Here is a tiny trained network, its code and every weight. The questions are about switching its units off for an input and a class, where a switched-off unit gives its printed mean instead of its output.

import numpy as np


def w(rows, s, z=0):
    codes = np.array(rows[::2]) - 128.0
    scale = np.full(codes.shape[1], s)
    scale[-1] = z or s
    return codes * scale


def f(y):
    return np.maximum(y, 0)


def log_softmax(a):
    a = a - a.max(-1, keepdims=True)
    return a - np.log(np.exp(a).sum(-1, keepdims=True))


def net(x, mask):
    res = np.array(x, float).reshape(1, 5) / 4 @ E
    y = f(res @ A[0][:, :-1].T + A[0][:, -1])
    res = res + np.where(mask, y, B[0][:, -1]) @ B[0][:, :-1]
    return log_softmax(res[-1] @ U[:, :-1].T + U[:, -1])


A, B = {}, {}
E = w([
[220,55,114,176,76,227,108,185],'x0',
[117,133,110,229,95,81,90,191],'x1',
[183,71,94,44,134,157,189,172],'x2',
[1,88,205,80,115,128,143,132],'x3',
[30,88,57,106,93,167,76,188],'x4',
],0.0095)
A[0] = w([
[140,126,135,49,176,150,173,82,181],'N0',
[120,95,86,109,114,132,169,167,173],'N1',
[161,151,167,108,184,95,172,70,84],'N2',
[205,77,83,167,152,206,100,168,119],'N3',
[183,124,80,166,98,159,97,191,252],'N4',
[183,138,101,136,145,117,170,118,83],'N5',
[100,111,106,100,104,169,206,221,143],'N6',
[135,103,168,73,125,123,129,98,64],'N7',
[72,154,205,168,174,108,105,103,225],'N8',
[56,148,128,160,118,58,74,138,194],'N9',
[95,121,103,63,160,137,165,120,205],'N10',
[117,107,134,93,138,183,105,149,216],'N11',
[134,185,104,111,157,114,149,83,199],'N12',
[211,133,244,82,157,121,208,58,207],'N13',
[110,125,100,71,173,145,206,94,145],'N14',
],0.011,0.0028)
B[0] = w([
[118,173,164,190,202,144,177,91,201],'N0',
[221,135,195,168,141,72,157,104,174],'N1',
[94,116,191,123,119,172,156,148,205],'N2',
[182,99,80,124,129,125,65,176,228],'N3',
[218,151,71,177,117,130,116,117,230],'N4',
[128,111,127,180,129,129,150,98,171],'N5',
[166,118,186,142,166,99,187,81,196],'N6',
[144,177,138,107,150,95,126,123,164],'N7',
[55,60,139,29,86,90,222,122,219],'N8',
[85,195,76,59,109,217,180,206,219],'N9',
[138,178,148,173,228,168,168,85,192],'N10',
[138,64,108,117,157,130,134,92,178],'N11',
[120,118,171,120,126,135,144,109,189],'N12',
[75,207,146,164,181,186,163,124,249],'N13',
[180,122,228,218,193,157,154,2,191],'N14',
],0.009,0.014)
U = w([
[110,127,217,150,204,132,190,52,154],'0',
[147,101,98,142,133,93,53,92,2],'1',
[116,197,83,179,137,154,105,151,151],'2',
[3,97,136,73,74,122,168,140,163],'3',
[191,21,104,148,78,100,133,103,141],'4',
],0.012,0.0046)

Each question gives the input, the list of numbers given to net, and the class t.
The units are the neurons (one row each of A and B). Each row of codes is followed by its name. A weight is (code - 128) times the scale printed after its matrix; where a second scale follows, it is the last column's (A, B and U).
mask holds one flag per neuron, in row order. A switched-off neuron (its flag False) gives its mean, the last column of its row in B, instead of its output. The means were averaged over made-up inputs and are rounded, as every weight is.
A unit's drop is (log p(t) with every unit on - log p(t) with that unit switched off) / (log p(t) with every unit on - log p(t) with every unit switched off).
The circuit of an input: a set's keep is (log p(t) with only the set's units on - log p(t) with every unit switched off) / (log p(t) with every unit on - log p(t) with every unit switched off). Starting from the 12 units with the biggest drops (on a tie, the unit counted first), units are removed one at a time, each time the one whose removal leaves the highest keep (on an exact tie, the one counted first), for as long as the keep stays at least 0.8.
units of the circuit, in order: the units of the circuit, biggest drop first
most important unit: the unit with the biggest drop
top k neurons: the k neurons with the biggest drops, biggest first
drop when u is switched off: that unit's drop, to one decimal
input [-1,-6,-7,7,1], class 3: units of the circuit, in order => (N8, N9)
input [-4,2,1,8,7], class 3: top 4 neurons => (N9, N0, N8, N13)
input [-4,6,6,7,8], class 0: units of the circuit, in order => (N6)
input [5,6,-5,5,4], class 3: units of the circuit, in order => (N9, N10)
input [2,6,0,4,4], class 2: top 2 neurons => (N8, N9)
input [6,-1,-5,-3,1], class 4: top 2 neurons => (N13, N9)
input [5,3,-4,0,-8], class 2: top 2 neurons => (N14, N6)
input [6,-2,-8,7,-7], class 3: top 2 neurons => (N8, N14)
input [8,-1,7,-6,-6], class 4: top 2 neurons => (N3, N9)
input [6,8,-3,6,2], class 2: top 2 neurons => (N9, N4)
input [2,8,-3,-8,-5], class 4: drop when N8 is switched off => -0.1
input [-2,0,-8,8,0], class 3: drop when N14 is switched off => 0.0
input [5,2,-5,-5,-4], class 4: drop when N10 is switched off => 0.1
input [7,4,-7,2,4], class 2: most important unit => N9
